Below is a small trained network, with its code and all its weights. Each question gives an input and a target symbol and asks what happens when units are switched off, that is, made to give their printed mean instead of their output.

import numpy as np


def w(rows, s, z=0):
    codes = np.array(rows[::2]) - 128.0
    scale = np.full(codes.shape[1], s)
    scale[-1] = z or s
    return codes * scale


def norm(h):
    return h / np.sqrt((h * h).mean(-1, keepdims=True) + 1e-5)


def f(y):
    return y / 2 * (1 + np.tanh(0.7978845608 * (y + 0.044715 * y**3)))


def softmax(a):
    e = np.exp(a - a.max(-1, keepdims=True))
    return e / e.sum(-1, keepdims=True)


def log_softmax(a):
    a = a - a.max(-1, keepdims=True)
    return a - np.log(np.exp(a).sum(-1, keepdims=True))


def net(x, mask):
    ids = ['ΘΛΞΨΩαβγδεζηπστφ'.index(c) for c in x.split()]
    T = len(ids)
    res = E[ids] + P[:T]
    u = 0
    for l in range(3):
        q, k, v = (norm(res) @ M[l].T for M in (Q, K, V))
        z = softmax(np.where(np.tri(T) > 0, q @ k.T / 2**0.5, -1e9)) @ v
        res = res + np.where(mask[u], z, O[l][:, -1]) @ O[l][:, :-1]
        u += 1
        y = f(norm(res) @ A[l][:, :-1].T + A[l][:, -1])
        res = res + np.where(mask[u : u + 8], y, B[l][:, -1]) @ B[l][:, :-1]
        u += 8
    return log_softmax(norm(res)[-1] @ U[:, :-1].T + U[:, -1])


Q, K, V, O, A, B = {}, {}, {}, {}, {}, {}
E = w([
[183,75,98],'Θ',
[125,38,111],'Λ',
[211,86,254],'Ξ',
[126,166,104],'Ψ',
[75,107,188],'Ω',
[137,149,100],'α',
[71,106,175],'β',
[129,171,108],'γ',
[96,108,219],'δ',
[73,107,174],'ε',
[142,156,107],'ζ',
[135,186,94],'η',
[136,156,86],'π',
[136,191,92],'σ',
[78,107,193],'τ',
[137,135,94],'φ',
],0.0072)
P = w([
[3,215,131],'0',
[88,99,41],'1',
[136,101,78],'2',
[162,85,90],'3',
[188,100,90],'4',
[195,107,96],'5',
[212,113,99],'6',
[201,96,123],'7',
],0.0031)
Q[0] = w([
[2,125,37],'L0H0',
[249,231,122],'L0H0',
],0.005)
K[0] = w([
[99,67,50],'L0H0',
[254,168,127],'L0H0',
],0.0074)
V[0] = w([
[201,38,214],'L0H0',
[99,252,229],'L0H0',
],0.0043)
O[0] = w([
[154,3,188,8],'L0H0',
[131,16,16,114],'L0H0',
],0.0042,0.0015)
A[0] = w([
[78,198,244,189],'L0N0',
[19,185,191,141],'L0N1',
[60,115,1,93],'L0N2',
[91,50,57,149],'L0N3',
[81,130,135,134],'L0N4',
[117,130,97,7],'L0N5',
[86,59,59,161],'L0N6',
[237,145,36,190],'L0N7',
],0.0065,0.0016)
B[0] = w([
[57,165,51,169],'L0N0',
[124,173,30,168],'L0N1',
[104,2,149,177],'L0N2',
[94,156,96,160],'L0N3',
[151,145,105,134],'L0N4',
[196,148,186,111],'L0N5',
[99,147,98,160],'L0N6',
[71,81,56,252],'L0N7',
],0.0081,0.0036)
Q[1] = w([
[11,104,201],'L1H0',
[122,2,76],'L1H0',
],0.0092)
K[1] = w([
[109,158,37],'L1H0',
[255,194,111],'L1H0',
],0.0085)
V[1] = w([
[225,223,189],'L1H0',
[1,137,73],'L1H0',
],0.0047)
O[1] = w([
[103,149,253,1],'L1H0',
[223,102,22,250],'L1H0',
],0.0044,0.0059)
A[1] = w([
[59,178,230,36],'L1N0',
[109,155,123,7],'L1N1',
[233,254,141,176],'L1N2',
[196,80,67,139],'L1N3',
[178,107,92,136],'L1N4',
[16,124,123,49],'L1N5',
[66,54,191,142],'L1N6',
[66,235,105,186],'L1N7',
],0.007,0.0019)
B[1] = w([
[53,182,130,107],'L1N0',
[149,63,191,109],'L1N1',
[36,2,133,111],'L1N2',
[88,239,92,254],'L1N3',
[96,192,102,190],'L1N4',
[171,18,124,126],'L1N5',
[130,140,45,111],'L1N6',
[72,81,80,148],'L1N7',
],0.0097,0.005)
Q[2] = w([
[121,109,250],'L2H0',
[141,117,136],'L2H0',
],0.018)
K[2] = w([
[64,93,5],'L2H0',
[111,92,121],'L2H0',
],0.016)
V[2] = w([
[249,120,125],'L2H0',
[91,80,223],'L2H0',
],0.014)
O[2] = w([
[227,52,227,123],'L2H0',
[203,128,1,1],'L2H0',
],0.0089,0.015)
A[2] = w([
[195,148,125,116],'L2N0',
[251,95,109,118],'L2N1',
[38,129,151,181],'L2N2',
[158,125,128,74],'L2N3',
[56,102,55,209],'L2N4',
[135,54,196,178],'L2N5',
[34,89,97,2],'L2N6',
[130,95,133,54],'L2N7',
],0.012,0.0017)
B[2] = w([
[69,100,115,120],'L2N0',
[1,125,67,138],'L2N1',
[93,123,53,253],'L2N2',
[90,110,142,117],'L2N3',
[210,113,151,199],'L2N4',
[174,177,130,144],'L2N5',
[113,30,196,197],'L2N6',
[120,133,143,119],'L2N7',
],0.021,0.011)
U = w([
[62,21,93,253],'Θ',
[31,190,134,212],'Λ',
[246,145,23,207],'Ξ',
[168,148,163,41],'Ψ',
[160,154,174,45],'Ω',
[176,153,162,80],'α',
[162,149,154,10],'β',
[170,146,158,42],'γ',
[165,154,197,90],'δ',
[145,165,162,25],'ε',
[179,137,180,73],'ζ',
[165,157,156,21],'η',
[171,153,160,49],'π',
[162,150,160,24],'σ',
[166,139,165,42],'τ',
[165,149,160,16],'φ',
],0.012,0.0043)

Each question gives the input, a string of symbols that net reads in full, and the target symbol t.
The units are the heads (2 rows each of Q, K, V and O) and the neurons (one row each of A and B). Each row of codes is followed by its name. A weight is (code - 128) times the scale printed after its matrix; where a second scale follows, it is the last column's (O, A, B and U).
mask holds one flag per unit, layer by layer, with each layer's heads first. A switched-off unit (its flag False) gives its mean, the last column of its rows in O or B, instead of its output. The means were averaged over made-up inputs and are rounded, as every weight is.
A unit's drop is (log p(t) with every unit on - log p(t) with that unit switched off) / (log p(t) with every unit on - log p(t) with every unit switched off).
The circuit of an input: a set's keep is (log p(t) with only the set's units on - log p(t) with every unit switched off) / (log p(t) with every unit on - log p(t) with every unit switched off). Starting from the 12 units with the biggest drops (on a tie, the unit counted first), units are removed one at a time, each time the one whose removal leaves the highest keep (on an exact tie, the one counted first), for as long as the keep stays at least 0.8.
circuit, biggest first: the units of the circuit, biggest drop first
k most important neurons: the k neurons with the biggest drops, biggest first
top k neurons in layer l: the k neurons of layer l with the biggest drops, biggest first
input Ξ ε ε, target Ξ: circuit, biggest first => [L1H0, L2H0, L0N7]
input φ η Λ ζ Λ Θ η φ, target Λ: top neuron in layer 1 => [L1N7]
input Ψ γ τ Ω δ τ, target Λ: circuit, biggest first => [L0N7, L2N6, L1N7]
input β ε α δ α Λ α, target Λ: circuit, biggest first => [L2H0, L0N0, L1N7, L2N6]
input Ξ Ψ ζ π ζ γ, target Ξ: circuit, biggest first => [L0N7, L2H0, L1H0]
input Ω Θ τ γ α φ τ Ω, target Λ: 3 most important neurons => [L0N7, L2N6, L2N4]
input Ψ π ζ α τ δ τ, target Λ: circuit, biggest first => [L0N7, L2N6]
input Λ Ψ Ξ δ ζ φ, target Λ: top 2 neurons in layer 2 => [L2N1, L2N4]
input Ξ Ω Ω γ, target Ξ: 4 most important neurons => [L0N7, L1N0, L1N3, L0N2]
input Λ Θ τ Ψ Ξ ε, target Λ: top 3 neurons in layer 0 => [L0N7, L0N2, L0N5]
input Θ π τ δ π, target Λ: top 3 neurons in layer 0 => [L0N0, L0N1, L0N3]
input Ξ π δ Ξ, target Λ: circuit, biggest first => [L1H0, L2N6]
input Λ δ π Ω Ξ, target Λ: 3 most important neurons => [L0N7, L0N2, L1N7]
input Ξ β α β δ β δ Ψ, target Ξ: 4 most important neurons => [L0N7, L1N0, L0N2, L1N3]
input δ Λ τ α ζ β Ω β, target Λ: circuit, biggest first => [L0N7, L2N6, L0N2]
input Ξ β τ ζ γ δ τ, target Ξ: top neuron in layer 1 => [L1N0]
input Ξ α Θ β β Λ, target Ξ: 3 most important neurons => [L0N7, L1N0, L0N2]
input Ξ ζ γ Θ, target Ξ: 3 most important neurons => [L0N7, L1N0, L0N2]
input Θ δ δ Ω β α Λ Λ, target Λ: top 2 neurons in layer 0 => [L0N7, L0N0]
input δ η γ π π δ Λ Λ, target Λ: 2 most important neurons => [L0N0, L1N7]
